A new row, then its nearest point in the smallest flat space through zero that holds the last named rows above it.
Zadak:
[[-33  30 -11   9 -15   4 -10  36   3   2  11  21  -3   9   0  26   7  16]
 [ 37 -24   5  -7  21  -3   8 -31  -7  -6 -10 -19   2  -7  -8 -27  -5 -15]]
New rows:
[ 20  -5  -6   6  22 -13  14  -4   6   3  10 -14  -9   4   7   2  -4   3] -> [12 -5  0 -1  8 -1  2 -7 -3 -3 -3 -5  0 -1 -5 -8 -1 -4]
[  9 -20   1   8   8   4  -9 -23   2 -17  -4 -11  17  19   1 -25 -16 -10] -> [ 18 -14   4  -4   9  -2   5 -18  -3  -2  -5 -10   1  -4  -2 -14  -3  -8]
lup, 4 rows:
[[  7  23  -7 -16   0 -14   0  -1  17  -5  -9  10   3  14  -1 -14 -10  10]
 [ 22  15 -12  -8  12 -19  -8 -17  26  -6  -9  -2  -5  20   7 -10 -25  22]
 [  8  -8 -12  -4  -1 -18 -20 -11  18   0  -5  -4 -17  33   3   0 -16  21]
 [ -2   1  18 -14   0 -12   6  -1 -19  10 -13   4   8 -36   2   2  22 -32]]
New rows:
[ -7  15 -19  -3 -25  10  -1  21   8  -7   1  14   8   0  -9 -23  -1  14] -> [-11  19  -7  -6 -11   9   8  18   7  -7   4  15   8  16 -10 -12   0   8]
[  8 -14  10  -2   0  -5 -12  -3  11  -2  -7   8 -15  24   2   7  -7   2] -> [  1 -10  -5  -3  -3 -11 -13  -5   6   3  -3  -3 -12  17   1   3  -5   8]
[ 14  10  -1  -5  10  -8  -8   0  -3   6   5   0 -22  19  -1   3  -8  11] -> [ 6 -1 -6 -2  1 -9 -8 -6  9 -1 -3 -2 -7 14  2 -1 -9 10]
Nad (3 x 18):
[[  1   9   4  16  -5  -3 -21  10  -3   0 -15  -1   5  14  -1  19   5   7]
 [  9  13   1  26 -14  -3 -30  20  -5  -2 -23  -2   5  17  -5  29   4  17]
 [ -7   8   9  -2  -4  -4 -21 -11   3   8  -2   5  -1  13  10   8  -2   8]]
New rows:
[  0   1   6  -9  -5  -9 -21 -12  -2   9  13   7 -15   1  19   1  -8  15] -> [ -2   5   5 -11 -10  -2 -16 -17   6  10   6   7  -8   6  11   0 -10  15]
[-11   0   8   3  30   1 -11   6   0  -5  -1  -6   4  13  -1   4  10  -9] -> [-13   2   9   6  14  -3  -4   1  -2   0  -6  -2   9  10   2   5  12 -16]
[-12 -19  -5 -12   5   9  29  12  -6 -18  11 -11 -15 -14   4  -2  12 -25] -> [ -2 -11  -5  -4  15   4  29   4  -2  -7   7  -5   3 -14  -7 -15   6 -20]
fopo (5 x 18):
[[ -8 -11   2 -16   3  -5  13  -7 -10  -3   7  -1 -10  24 -11  -7  -8   3]
 [-14  -6  -5 -18  -3 -20  10   7  -6   6  14  -3 -15  28   1  -4  -9   8]
 [-10 -11 -14 -16 -21 -16   4   8 -16  -5   5 -24 -29  17  11 -10 -22  21]
 [  0 -11  19  -5  22  22  22 -32   1 -14  -3   6  15  14 -27 -17 -14 -10]
 [ -7 -16  11 -12  -3   3  -4  -2 -25  -5   7  17 -23  18 -15  15 -14  -8]]
New rows:
[ 19   2  -2   5   6 -17   2   2 -35   0 -25   8   2   4   2  10  16  20] -> [  7  -4  -7  -5  -5  -1  -5   1 -14  -2  -5  -2  -9  -3  -5   6  24   3]
[-14  -8   5 -10  -7   9   1   5 -22   5  -1 -37  -9   9  -2  16  18   9] -> [  3  -8 -10 -10  -9  -5   0   1 -17  -4  -3 -10 -16   5  -3   0  13   9]
funev (4 x 18):
[[ 21 -10  12  -9 -11  18   6   0  15 -12  25  11 -14  -6  -4   8 -16   3]
 [ 30   4  -5 -18 -10  16  -9   6  14  18  -3   9 -18 -16 -42  12  12  14]
 [  7   7   7 -19   0  11   8  17  20   4   9   7   9   2 -13   7   0   7]
 [ 18   1  29 -20   2  13   2  13  29 -10  25  13   4  -2 -24  14   0   6]]
New rows:
[  9  -2 -20 -14  -8   7  -2  -7  -3   5 -21  -5 -13  -7 -11  -3  -9  -1] -> [  9   0 -19  -2 -10   7  -1  -2  -5  14 -10   0 -14  -7  -6  -1   0   5]
[ 16  -4 -18  -5  16  22   2   6  12  23 -20  -8  -2 -14 -11 -19  -3   8] -> [  8   6 -20 -10  -8   9   2   7   2  19 -12   1  -6  -5 -11   1   4   8]
[ 11   4  12  -2 -14  15   4 -18  -7   2  17 -15  -6  -9   1 -18 -15  13] -> [ 10  -8  -1   1  -8   8   2  -6   0  -5   9   3 -12  -4   4   1 -11   0]
pivuv, 5 rows:
[[-12  12 -11  -5   0  -7  15   2  -3 -14   6   6 -15   8  11   0  16  -7]
 [-23  -8 -12 -10  -8  17   6  -7 -16 -34 -23 -20 -16   4  31  23   0  10]
 [-14 -12 -11 -20   3  -9 -13 -14   3 -25 -28  -6   7  -3  13  15   4   6]
 [  4   2 -13   6   3   7  20  -3 -13 -22  -2 -17  -9   9  14   4   0  10]
 [ -5 -16 -11 -17  10  -1   0  -4  16 -16 -28 -19  -2   0  25  17 -11  21]]
New rows:
[ 27  -4 -11   9  14 -30   3  -9  23  -5   3  13  27  -7  -5  10   2  16] -> [ 23  -3 -10  -4  21 -27  -1  -8  18  -2  -4   0  20   1 -11 -10   0   8]
[-10  -7  25  11 -16  18 -12   6  -7 -16  10   3 -11  -7   8   5 -15  -6] -> [-12  -3  11   5 -16  22  -6   3 -14   5   0  -2  -8  -4   3   7  -6  -4]
[ 12  10   4   8  10  -3  32  -9  17  -2 -13  -6 -17  -4   1 -19   2 -11] -> [ 9  7 -8  3 10 -7 18  5  8  0  8 -2 -7  7  5 -6  1  5]
lozu:
[[ 15 -15  13  13 -22   1   9  14 -10 -20  18  -4  35  -3  -8  26  -3 -16]
 [ 11  -7   8 -11  -4   6   6  30  11 -27 -13 -13  -4  15   5 -13   8   2]]
New rows:
[  0  -3  15   1   0  -5   5  -3  12 -15 -26 -12 -20  11   9 -29  23   9] -> [  1   2   0 -14   7   4   0  15  12 -10 -17  -7 -18  12   7 -21   7   9]
[  3   1 -12   0  16 -10 -15  -5  10   1  11  11 -20   8  18 -21 -29  11] -> [ -7   7  -6  -6  10  -1  -4  -7   4  10  -8   2 -16   1   4 -12   1   7]
belu:
[[ 23  10   5 -14 -17   9  -6  -6   5   3 -18  -7  -7  -6  -4 -10  -9  11]
 [ 16 -12  18 -22 -19  -5 -18 -15 -30 -19  11 -12  -4  16  18 -11 -23   6]]
New rows:
[ 19  22  -5   1  -4  31  11 -12   3  -2 -11  -1   6 -27  -6   7 -12  20] -> [ 16  13  -1  -6 -10  10   0  -1  14   9 -20  -3  -5 -10  -9  -6  -1   8]
[ 15   2  18 -17   9 -11  -6  -3   4 -15  36  -8   7  27   0  -6 -22   9] -> [  3 -10   9  -9  -6  -6  -9  -7 -19 -12  12  -5   0  11  12  -4 -11   0]
[  8  18   1   5   2  17  -2   0  10   7 -14  -2  -4 -18 -16 -15  -5   8] -> [ 12  12  -3  -3  -6   9   2   1  15  10 -18  -1  -4 -11 -10  -4   2   6]
nosi, 2 rows:
[[ 22   4   9 -11   3   8  -3 -24   2  -8   9   0   1 -11 -12   4  -1 -14]
 [ 14   1   7 -12 -16   5 -15 -13  -7   0   8  12 -13 -14 -11   8  -7 -14]]
New rows:
[-11  -3  -5  -9 -17  -7 -11 -19  -7  16   0  10  -1 -22 -10 -14  -4  -1] -> [  3  -1   2  -5 -13   1 -10  -1  -6   3   3   9 -10  -7  -4   5  -5  -6]
[ 30  19   9 -16  -5   8 -15 -13  -8  -8   0   3  -6  -5 -20  11   1 -19] -> [ 22   3  10 -13  -6   8 -10 -23  -2  -5  10   6  -6 -14 -14   7  -4 -16]
[-10 -12  -7   2 -28  -2   1  14 -13  22  -2  17 -11 -10  -3  14   8   0] -> [-11  -4  -3   0 -22  -4 -13  15 -10  10  -2  14 -16  -2   2   4  -7   1]
Rege, 3 rows:
[[  5  19 -28  12   0 -25  -7   2   8  21   2  12  -3 -16  -3  -9  13   0]
 [  2   9 -18   3   0 -19   8   2  12  29  -5  -5  14   8  -6  -9  -4 -21]
 [ -1  12 -21  16 -14 -21   3  -1  15  21 -14 -31  12   3   8  -9   2 -29]]
New rows:
[ 18   3  -2  -6  -7 -22  20 -15  11  25  17  17  14   6  -1 -11 -12  -4] -> [  3   5 -11  -6   8 -12   8   3   6  25   2  13  10   8 -12  -6  -6  -9]
[ -3 -10   0   1  22 -16  -2  -2   3  23 -16  10   6 -19  -8  22   4   6] -> [ 3  5 -8 -2  5 -7  0  2  2 10  4 13  1 -2 -7 -3  1  2]
gason (5 x 18):
[[-16  -2  24  13   5   1  -8 -15   5  -3   5  -5   5  16  -5  29 -11  14]
 [ -1  -8   2  10   1  15   3 -10   0 -16  11  -1   0   9   8   9 -12   4]
 [  4  -9 -12  -1   0  19  19   0  -1 -11   4  10   6  -1   9 -11  -3  -5]
 [ 13  -6  -5  11   3  11  -6   9  -1 -28  18  -4  -7  -2  21   8 -14   3]
 [ 17  -5   0   1   1  -3   0  14   6  -2  12  17  28  -9  10  18   9  -9]]
New rows:
[  2  -3  -6 -10 -10   4   6  22   9  -8 -14  13  -4  -6  -5 -18  -2 -10] -> [  2   1 -10  -9   3   2  11  16  -1   0  -7   6  -1 -11   3 -17   4  -3]
[ -1 -23 -13  19   5  -8  -6  -9  29  25 -10 -11 -18  -9 -12   3   9   0] -> [-2  4  1 -2 -4 -8 -7 -8 -2 11 -4 -6 -5  3 -9 -2  4 -2]
dural:
[[  7  -2  -8  17   8  -1  -7  -2  -1  -5   9 -20   8  -9  15   1   2   0]
 [ -7 -42 -12   4  10 -22   2 -12  18  26  19  27   1   5   8   2 -13  22]
 [  0  14   2  15   5  -3  -6   5  -4   3  -2 -13  24 -14  -4   7  -1   2]
 [  6 -34 -17   8   7  -2 -12 -13   3 -10  16 -10 -15   6  35  -9   5  -2]]
New rows:
[ 13 -15 -16  13  -3  21   0  -1  -5  11   4 -13 -21   6 -25  -1 -14   5] -> [  8   0  -4   0   2   2  11  -1   6   0   9  -2 -12   1   1   0  -2   3]
[-21   1  -4  10 -11   1 -19  -3  -8  18 -12  -3  16  16  17  12   3  17] -> [-11 -10   2   5   1  -7 -18  -1  -5   4  -7   4  19  -3   3   1   1   0]
Duri, 3 rows:
[[  2  10  -2  -1   1  -5  15 -16  -5   8   5 -10   7  12  -2  -6  21   3]
 [ -2  -5   9 -10 -18 -22  20 -21 -15  -7 -13 -27  20   5   1   2  30  -4]
 [ -2  15  -8   3   7  -2  18 -31  -8  12  18 -19   1  23 -16  -8  33   3]]
New rows:
[  5  15  12 -12   9   9  -8  -1   4  -1 -22   5   7 -15   4  -9   9   0] -> [ 5  2  3 -3 -2 -3  4  6  1  2 -6  5  7 -3 10 -2 -1  2]
[  7  11   4 -19 -11 -15  30 -10  -7   8 -19   3  18  -7  10  -3  14  12] -> [  9   8   7  -9 -10 -15  21  -4  -5   6 -14  -4  23   2  19  -6  18   4]
[  0  -4 -12   1  26  -4  18   1   0 -20  10   4 -11  -6 -11  -4  -5  12] -> [-2  2 -4  4  6  6 -4 -2  2  2  8  1 -7  3 -7  0 -2  0]
lok:
[[ -8 -21   0   3   5  -6  -2  -2  -1  -6  -1 -18  12 -14  15  -3  28   2]
 [ 12   3  -1  -3   4   0  -4   1  18  19  -3   8   0  15 -11  -7 -17 -10]]
New rows:
[  3   7 -13  -1 -12 -10  -6  -5   2  -2  -7  23  -3  19  -3 -15 -11  -2] -> [  6   9   0  -2  -1   2   0   1   5   7   0   9  -5   9  -8   0 -14  -3]
[ -3  12  13  23 -10   1  11  -6 -29 -11   6  -9 -12 -11   4   2  13  18] -> [-12   7   1   2  -8   3   6   0 -23 -22   4  -1  -6 -12   7  11   8  12]
[ -8   5 -10   5   1  -9 -17   7  -1   3  -7  -6  32 -13   9  -1  28   5] -> [ -5 -16   0   2   4  -5  -2  -1   1  -3  -1 -13   9  -9  10  -3  20   1]
repod (3 x 18):
[[-15  -4  -9 -17 -15  -9  17  -8  -3   8  25  12  -3  -5 -27 -18 -12  39]
 [-11   2  -1 -18 -22  -3  12  -1   1 -12   6   8   7 -11 -17 -16 -26  15]
 [ -7  -4  -8   4  -4 -27  21  -3 -10  10  29   4  -6  -9 -13 -13  -7  30]]
New rows:
[  6   6   8  -9 -11 -18   5  -3 -14 -25   6  14   0  -5  10 -10 -19  -3] -> [ -1   4   3   0 -11 -12  10   5  -3 -14   1  -1   7 -13   0  -8 -21  -3]
[ -6   2   3 -14  -8 -33  14  12 -14  -1   6   1   2  -2  -1 -16   8  34] -> [ -6  -2  -5   1  -5 -19  15  -2  -7   4  19   3  -3  -8 -10 -10  -8  20]
Ker (3 x 18):
[[  6  -2  18  -3   9   9  14  -8  -6  21  -5  -9   7  -7   3   2   4  19]
 [-16 -18  30 -15  -8 -30  13 -14 -15  28 -10  13  16 -16  -8 -16   6  -5]
 [ 12   7   9   6  18  14  11  -3 -12  13  -9 -12   4  -1   7   8   8  22]]
New rows:
[  0   6   1 -13   6  -2  16   7 -11  -3 -22  -8   7  -6 -12  17  -2  12] -> [  3   3   5   3   9   1   5  -2 -10   7  -7  -3   3  -1   3   2   6   8]
[  1  -9  10  10  -1 -28   0 -10  -4 -11 -23   1 -11  13  -2  -7  11 -23] -> [ -8   0  -2   3  -1 -22  -4   2 -15  -5  -9  12   3   1  -3  -5   7 -13]
gelet (5 x 18):
[[-11  12  -8  -8  -7  22 -11  16  -4 -14  -2   4   4  20  -4  28 -11  31]
 [ 32   8   0   4 -10  -9  28 -17  13   2   9 -14   3   1   0 -15   5 -27]
 [  9  11  -9  -2   3 -23  19  -4  24 -14   5  -3   5   4   8  11  -6  13]
 [  3  20 -10  -7   0  -1  -1 -16  -2  20  28  -4 -10  -7  -5 -32   1 -33]
 [ 18  14  -2  18  -6 -23   8 -17   3 -27   8  11  21   5   5  27 -15  11]]
New rows:
[ 27 -30  -4  11   2   2  17  -8  23  -6  -8   5   5   1   3   6  21  -5] -> [ 20 -16  11   8  -4  -9  22  -2  11  -6 -16  -9   5  -1   4   2   8  -4]
[  6  24 -22  12   8  10 -10 -10  18   5  -1   9  29   3  21 -13   8  -2] -> [ 3 13 -7 -1 -1 -6  2 -7  3 -2 12  1  2  1  0 -1 -5 -3]
[ 10   7 -13  -1  -4  12 -28  -8  -4  -3   9  -7   4 -11 -15  -3  -4  14] -> [ -5  11  -4  -1  -3   9 -11  -2 -10   0   9   5   1   4  -4   3  -6   0]
Sopil:
[[ 25   1   3 -32   0  -7   9   2 -35  -8  25  13  25  11   6  -8   1   6]
 [ 30  -1   4 -28  -9  -8  12  -8 -33 -13  23  23  14  14  16  -5  -5  16]]
New rows:
[-16  13  -4  29   0 -14  -7  -5  11  -3 -18   2 -16   6   7  10 -24   3] -> [ -9  -2  -1  19  -7   3  -2  -9  19   0 -14   1 -21  -3   5   6  -5   5]
[ -9 -12   9 -21  22 -15   7  25   4   6   2  23  10   3   0 -13  -9  19] -> [  6   1   1 -10   2  -2   2   3 -10  -1   7   1   9   2  -1  -3   2  -1]
tesu (4 x 18):
[[-19  18  16  -5   1   0  -1 -20   5  -8   1  -8   2  -1   6   4  -2  15]
 [ -5   6  10   2  -8   6  16 -12  10   4  -1  -2   1   0  10   1   2  19]
 [-11  12   6   4  -2  11  13 -22   5   0  -3  -6  -5  -1  17   2  -4  16]
 [ -5   2  15   0 -15  18  23  -7   8   5   2  -2  -8   0  15   4   3  27]]
New rows:
[ 10  16   7  -6  -3 -25 -11 -18  22  17 -11  32   8   5  -5   2  -5  -7] -> [  2   6  -1   4   4 -22   0 -10  14   4  -5   2  22   1  -8  -6   4  -1]
[ 12   4  -4   7   9  -2  -5  -4  34   7 -11  -7  10  -2 -13 -15  20   4] -> [  6   1  -2   6  -1 -17   6  -5  14   8  -5   4  18   1  -5  -6   5   1]
[-15   1  -2 -35  15 -12  -3  -1   5   4  19   8 -11  -7   6  27   4 -12] -> [ -9   4   7  -9   3  -1 -13   3  -7  -9   5  -3  -3  -1  -5   4  -1  -2]
kedu, 5 rows:
[[ 23 -15   8  18   5  16  -9  26  21  23 -14   1   6  29  -2  -2 -26   6]
 [  5  11 -28   5  -4   2   7  11  19 -29  16  13 -22  17  13 -39  11 -10]
 [ 10  23  12  15  33 -10 -10 -26  15  20 -14  10  -2  -4   0 -14  13  -8]
 [-11  14  11  10  -7  21  -4  11  13  14 -11 -20   6  -9   9  14  11  13]
 [-14   1   5  -3  -4 -16 -17  -6   0  16  -6  -4   0  -1  -4   4  -9  -7]]
New rows:
[ -4 -16   1  11 -22  21  21  -1   3 -20  12 -13  -3  -1  -7  10  -2  -1] -> [  0  -8  -5  -5 -14  15  13  14  -6 -15   8  -6   2  -1   3   8   2   9]
[ -7  17  22  16 -25  -8 -15   8  20   0 -22   2   7   5  -6 -25   5 -18] -> [-11  14  -1   9  -3  -4 -18   4  20  14  -7  -4  -8   7   6 -12   0  -6]
[-11 -12  -5  15  -5  26   3   6   2  16   3   5   1   8   6  -6  -9   9] -> [ 4 -4  1  6 -5 12 -1 15  9  4 -3 -5  2  9  3  1 -6  6]
sas (4 x 18):
[[ -3  16 -25 -10   5   9  -3  -2  -6  -6  17  15  12   4  -2 -11   6  11]
 [-12   7 -12 -15  -9  23   3 -10   2   2  21  21  30  -3   6 -23  10   4]
 [ -1  17 -21  -7   2   8   1  -3  -7  -5  13  13  10   6  -5  -7   7   8]
 [-13   8 -28  -8  18   3  -8  13  -4   0  14  11  16  -7  16 -12   2   7]]
New rows:
[ -3  -7  -7  11   0  34 -18  -9   2  -4  -5  11   5  17   9 -27  -5  28] -> [ -1  -3  -5 -13  -2  10 -11  -9   6  -6  16   9   6  -2   0 -16  -1  12]
[ -6  -3  23  -7 -27  -7  -3  -7   8   2 -14  -3   3   6  -8  13   1   0] -> [  5  -8  21   3 -15   3   7 -10   5   3  -7  -5  -4   2  -7   3   0  -6]
[  0  22 -38 -18   9  -8 -10   5 -22 -14   7  17  15   0   9  -4  -9   8] -> [ -4  20 -36  -7  18   1  -7   9 -11  -7  15  12   8   3   2  -6   4  13]
Gobe (5 x 18):
[[-12  18   5  12  -1  -7  16  -1  -6  -6  -6 -29  -7 -23  27  -9  -7  -6]
 [  9  24 -18 -15   3 -16  -9   5  10 -10  -1 -22  12   1  18  -4   4  13]
 [ -3  22   9  12  -9   0  14 -13  -8  -9  -8 -18  -2 -17  22 -27   0  11]
 [  5  -3  15 -25  10   5   7 -12  -1  16  20   1  14   1 -19   5  11  10]
 [ -1   0  -2  42 -15   3  11   0  -5   9 -15 -12   4  -7  30 -25   5  13]]
New rows:
[-22  -2 -18  17  -7  -9   7   2 -20  -8 -10   5 -17 -17  18  16 -11 -24] -> [-16  -3  -3  20  -2  -3   4  12  -4  -9 -12  -6 -20 -11  13   8 -16 -25]
[-13 -16   0  -6   4 -13   0   7   3  -4   7  -5  -8  -6   8  18  -6 -26] -> [-11  -6  -2  -2   9  -6   1  12   1   0   2  -7  -9  -6   0  21 -10 -22]
keb (4 x 18):
[[  7  -8 -10  14  -2   7  21 -23   0  -2 -13  12   0  18   5  11  25  -8]
 [-14   9 -18 -28  -9   5  -3  -2   8  30 -13   6 -10   9  -5   1   7  11]
 [  7  -2   3   9   1   9  25 -13  -2  -9  -1   6   4  -1   7  -1   6   7]
 [  7  -6  14  30  16  -5  15  -1  -7 -19   9  -3  20  -4   9   5   0  -4]]
New rows:
[ -9   5  22   6  -4   2  11   6   3  14  -6   0 -19  -7   7 -12  -2  22] -> [ -3   6   2 -10  -1   6  10   1   1   3   2   1   0  -9   2  -7  -7  16]
[ -7   9 -29   5  13   0  -4  -6  -8  17 -13  -4   7   3  -6   2  10 -15] -> [ -8   0 -11   1   4  -6  -4  -1   2  16  -8   2   5  14  -1  11  12  -6]
funor, 5 rows:
[[  2 -17 -15  -9   1   4  -8 -13  11 -21 -15  19   2 -13   9  -6  -2  -9]
 [ 28  24 -18   9 -15  -8  29   4  16  -6 -19   8  -5   9  -5  -7  -9 -15]
 [ -4   5  -2 -12 -13   3   3 -11  22  -4   2 -13   4   2  14  -8   5  10]
 [  1  -3  22   4   6   2  -4 -23 -15  -3   7 -18  20   5   6  10  -3   5]
 [  5  16 -13  -9  11   6  15 -13   9   0  -9 -10 -13 -10   5 -20  -8  -2]]
New rows:
[  4 -14  -1   3   3  15   2   0   0  -4  -5  -1   2 -19   7 -26  12  -3] -> [ -4  -5  -7  -8   7   5  -4  -7   4  -5  -4   3  -5 -10   5  -8  -1  -1]
[  3  16 -18  -8  28  -6  25  12 -12 -21  -5   3 -16   7   9 -15  19  -1] -> [  5  11 -13  -2  10   2  11   2   1   4  -8   1 -16  -8  -4 -13  -7  -6]
[-11 -14  21  10  -6 -16  -3  -9 -21   3   8   2  19  17  -8   9   9  -1] -> [ -1 -10  20  11  -4  -4 -10  -1 -16   0   9  -2  18  11  -3  20   3   2]
